Below are the code and all the weights of a small trained network. Each question names an input and a target symbol and asks about switching units off, where a switched-off unit gives its printed mean instead of its output.

import numpy as np


def w(rows, s, z=0):
    codes = np.array(rows[::2]) - 128.0
    scale = np.full(codes.shape[1], s)
    scale[-1] = z or s
    return codes * scale


def f(y):
    return np.maximum(y, 0)


def softmax(a):
    e = np.exp(a - a.max(-1, keepdims=True))
    return e / e.sum(-1, keepdims=True)


def log_softmax(a):
    a = a - a.max(-1, keepdims=True)
    return a - np.log(np.exp(a).sum(-1, keepdims=True))


def net(x, mask):
    ids = ['ΓΛΣβδεζητφ'.index(c) for c in x.split()]
    T = len(ids)
    res = E[ids] + P[:T]
    r = res
    for j in range(3):
        rows = slice(2 * j, 2 * j + 2)
        q, k, v = (r @ M[0][rows].T for M in (Q, K, V))
        z = softmax(np.where(np.tri(T) > 0, q @ k.T / 2**0.5, -1e9)) @ v
        o = O[0][rows]
        res = res + np.where(mask[j], z, o[:, -1]) @ o[:, :-1]
    y = f(res @ A[0][:, :-1].T + A[0][:, -1])
    res = res + np.where(mask[3:11], y, B[0][:, -1]) @ B[0][:, :-1]
    return log_softmax(res[-1] @ U[:, :-1].T + U[:, -1])


Q, K, V, O, A, B = {}, {}, {}, {}, {}, {}
E = w([
[193,202,59],'Γ',
[174,165,152],'Λ',
[135,141,127],'Σ',
[159,146,134],'β',
[149,169,84],'δ',
[207,109,134],'ε',
[98,116,132],'ζ',
[160,162,90],'η',
[4,91,169],'τ',
[150,100,103],'φ',
],0.016)
P = w([
[162,101,44],'0',
[47,221,70],'1',
[172,103,105],'2',
[26,194,49],'3',
[180,84,137],'4',
[35,170,65],'5',
[176,84,145],'6',
[28,161,98],'7',
[167,94,168],'8',
[18,151,102],'9',
[131,106,255],'10',
[37,141,28],'11',
],0.0077)
Q[0] = w([
[138,77,174],'H0',
[84,140,199],'H0',
[179,83,166],'H1',
[128,206,78],'H1',
[252,137,183],'H2',
[218,134,154],'H2',
],0.013)
K[0] = w([
[122,90,164],'H0',
[145,109,60],'H0',
[221,164,147],'H1',
[162,103,194],'H1',
[23,75,208],'H2',
[4,121,115],'H2',
],0.011)
V[0] = w([
[130,38,149],'H0',
[38,156,85],'H0',
[162,38,118],'H1',
[1,19,163],'H1',
[126,185,21],'H2',
[206,120,72],'H2',
],0.01)
O[0] = w([
[116,36,86,44],'H0',
[80,134,254,164],'H0',
[114,70,95,101],'H1',
[131,210,224,82],'H1',
[81,131,113,254],'H2',
[51,143,138,184],'H2',
],0.0092,0.01)
A[0] = w([
[85,171,149,213],'N0',
[207,99,126,112],'N1',
[32,18,198,227],'N2',
[97,174,236,2],'N3',
[212,1,99,108],'N4',
[49,74,56,48],'N5',
[68,127,218,58],'N6',
[109,199,71,101],'N7',
],0.0098,0.0074)
B[0] = w([
[99,40,174,254],'N0',
[104,68,229,154],'N1',
[235,132,165,190],'N2',
[102,164,2,209],'N3',
[104,235,180,166],'N4',
[127,217,170,183],'N5',
[185,197,104,195],'N6',
[214,38,136,224],'N7',
],0.0083,0.012)
U = w([
[250,105,2,28],'Γ',
[75,108,150,188],'Λ',
[73,90,127,158],'Σ',
[133,113,113,89],'β',
[38,69,77,254],'δ',
[77,117,159,152],'ε',
[196,68,130,235],'ζ',
[140,103,73,115],'η',
[225,136,187,116],'τ',
[106,199,113,75],'φ',
],0.0078,0.0051)

Each question gives the input, a string of symbols that net reads in full, and the target symbol t.
The units are the heads (2 rows each of Q, K, V and O) and the neurons (one row each of A and B). Each row of codes is followed by its name. A weight is (code - 128) times the scale printed after its matrix; where a second scale follows, it is the last column's (O, A, B and U).
mask holds one flag per unit, heads first, then neurons. A switched-off unit (its flag False) gives its mean, the last column of its rows in O or B, instead of its output. The means were averaged over made-up inputs and are rounded, as every weight is.
A unit's drop is (log p(t) with every unit on - log p(t) with that unit switched off) / (log p(t) with every unit on - log p(t) with every unit switched off).
The circuit of an input: a set's keep is (log p(t) with only the set's units on - log p(t) with every unit switched off) / (log p(t) with every unit on - log p(t) with every unit switched off). Starting from all 11 units, units are removed one at a time, each time the one whose removal leaves the highest keep (on an exact tie, the one counted first), for as long as the keep stays at least 0.8.
circuit, biggest first: the units of the circuit, biggest drop first
top k neurons: the k neurons with the biggest drops, biggest first
heads that matter: for each layer, one digit per head in row order, 1 if its drop is at least 0.15 and else 0, layers parted by /
drop of u: that unit's drop, to one decimal
input ζ τ η, target τ: heads that matter : 001
input Γ Γ τ Γ Γ ε β Γ τ Γ τ Σ, target φ: heads that matter : 010
input τ δ Σ ε τ ζ τ ζ, target φ: top 4 neurons : [N3 N6 N7 N1]
input δ τ δ, target τ: top 2 neurons : [N3 N0]
input δ Γ Γ τ Γ φ φ, target τ: circuit, biggest first : [N4 H2]
input δ Γ τ Γ Γ τ ζ η, target φ: circuit, biggest first : [H1 N3]
input Γ τ Γ Γ Γ Γ δ δ Γ β τ Γ, target φ: circuit, biggest first : [H1]
input ζ ζ τ τ ζ β, target φ: circuit, biggest first : [H1 N3]
input η Γ τ δ τ δ, target φ: heads that matter : 110
input δ δ τ ζ, target φ: heads that matter : 110
input Γ Γ Γ τ δ η η τ τ φ τ ε, target τ: top 4 neurons : [N3 N4 N0 N1]
input δ Γ τ Σ β Γ τ Σ Λ φ φ, target τ: top 3 neurons : [N4 N3 N0]
input δ τ Γ, target τ: drop of H2 : 1.3
input δ Γ Λ Λ τ τ, target φ: drop of N3 : 0.8
input τ Γ Γ δ Γ τ δ τ τ Γ, target φ: drop of H0 : 0.2
